Each row is followed by its class number.
[  0   3  -1  -2   1  -3   9   4 -11   3  -7  -5   5  -3   8 -11 -20  -7
   8 -14  -3   4  -2  -7  11 -12  11]  3
[  8   1  -4  -7   5 -12  -1   2 -24   0 -12  -4   6   8  10 -21 -28  -8
   5  -7   1   0   8 -16   9 -14   6]  3
[  2  -5  11  -3  -1   2  -6   0  17  -3   6  -5   5   1 -11  23  29   9
 -20  13   2   3   0  -3 -13  26 -14]  1
[  7   0   4   7 -14   8   7  -1   1  -1  -3  -1  -5  -6  16  -9 -19  -2
  18  -2   2   0   2   0  26  10 -10]  2
[ -1   1  -1   6  -6   2   4   0  -6   3  -3  -3  -5  -4  11 -13 -20  -6
  19  -8  -1  -3  -2  -1  17  -8   6]  3
[ 15  -1  11  -1   0   8   1   1 -12   0  -3   2   3   4  11  -6 -14   1
  -1   5   4   5   7  -9  16  16 -15]  2
[ -3   1 -10  -1   9   7  -7  -1   0  -7   3   4 -13   4  -9   4  12   7
  -3  13   1   0   2  12 -20  -2   5]  4
[  5  -4  10   3  -8   6   0   2   5   0   0  -1  -2  -2   8   2  -6   4
   3   0   3   0   0  -4  16  12 -12]  2
[-10   2   5  -2  -3  -6   9   9  12   8  -1  -4  14  -9   2  -2  -5 -12
  -3 -18  -7  -1  -7 -10   7  -8  14]  3
[  0   0  -3  -5   0   1   4   3 -11   2  -3  -6   1   1   6 -10 -13  -3
   5  -6   0   1  12  -9  10  -5   3]  3
[ -1   2 -18  -4  12  -9  -5  -1 -18  -5   0  -1  -2   7  -6  -4   2   0
  -4   6   2  -1   8  10 -20 -11   8]  0
[ -5   0 -14  -3  11  -4  -4  -6 -10  -2  -2   1  -4  14 -10   0   4   2
  -3   4   3   2   6  11 -17 -10  11]  0
[ 10  -1  -3 -10  19   3  -9  -2 -21  -6   1   1   6  14  -4   3   0   3
 -15  10   5   8  13  -6 -17  -2  -2]  1
[  3   3 -10  -9  15  -6   1   1 -30  -1  -6  -6   3  11   5 -17 -19  -4
   0  -3   4   5  11  -7  -4 -13  14]  3
[  0   3  -7   0   7  -1   2   2 -11   1   0  -6  12   2   1  -8 -10  -3
   5  -5  -2  -1   2  -3  -1 -14   9]  3
[ -4   2 -17  -3   7  -3  -5  -4 -13  -4  -1   0  -5   4  -6  -7   0   1
  -1   3  -3   0   2   9 -17 -14  12]  0
[  4  -2 -11  15 -10   7  -1  -8  -9  -6  -3   7 -31  -4  13 -14 -16   4
  32   5   5  -8   2  18  15  -2  -5]  2
[ -8   2  -3   1  -5   0   5   3   4   5  -4  -2   4 -11   5  -6  -9  -6
  13 -10  -4  -6  -4   4  10  -9   9]  3
[ 10  -3  14  -3   0   4  18   8  -7   3  -6  -4  14   1  13 -10 -23  -9
   0  -9   1   3  -1 -18  25   9  -1]  2
[-13   2 -15  18 -13  -6  -1  -8  18  -3   7   6 -27 -12  -4   5  16   6
  22   8  -1 -11 -11  25  -3  -7  -3]  4
[ -5  -1  -9   7  -1  -2  -5  -7   3  -2   4   4 -13  -2  -3   4  10   5
   6   2  -1  -1  -1  12  -9   0  -2]  4
[ -8   2  -8  -3   8   3   1   1 -18   1  -4  -4  -9   6   7 -12 -17  -9
   9  -7  -1  -1   6  -2   2 -17  18]  3
[ -9   3 -15   3   2  -4  -1  -5  -4  -3   0  -1 -10  -2  -6  -4  -2   0
  14  -5 -14  -5  -2   9  -8 -15  11]  0
[  2  -6  -6  12  -6   3  -3  -9   5  -9   4   6 -21  -3   4   0   8  11
  11  13   3  -5  -3  14   1   7 -11]  1
[ -5   1 -14   3   3  -6   0  -5 -17   2 -12  -3 -11  -1   9 -15 -18  -5
  19  -6   0  -3   6   4   7 -25  14]  3
[  0  -3  -5  10  -5   2  -3  -7   9  -5   4   6 -17  -2  -1   6  15  10
   8  11   5  -4  -3  14  -3   8 -13]  1
[-11   1 -15  14 -11   2   7  -2  -3   2  -5  -4 -22 -14   7 -14 -16  -5
  31  -9  -1 -11  -9  13  17 -23  14]  3
[ -5  -3 -12  18  -5   0 -10 -10  10  -8   6   5 -28  -6  -3   6  17  12
   8  15   3  -9  -2  26 -10   1  -6]  4
[  1  -3   0   0  -2   3  -7  -2   9  -3   7   6  -3   2  -9  14  22  10
  -6  13  -1   3   0   8 -12  16 -13]  1
[  0   3 -17   6   4  -3   1  -4 -20  -2  -3  -1 -14   3   5 -14 -17  -1
  16  -2   0  -2   3   7   1 -16  10]  0
[ -1   1 -16   5   5   5 -12 -11  -7  -6   5   6 -16   4  -5   3   8  11
   3  14   4  -2   4  17 -17   3  -4]  4
[ -2   2 -11  -2   9  -4  -3  -3 -15   0  -5  -5  -8  -1  -7  -6  -7   2
   4   0   1  -5   6   0 -10 -12  12]  0
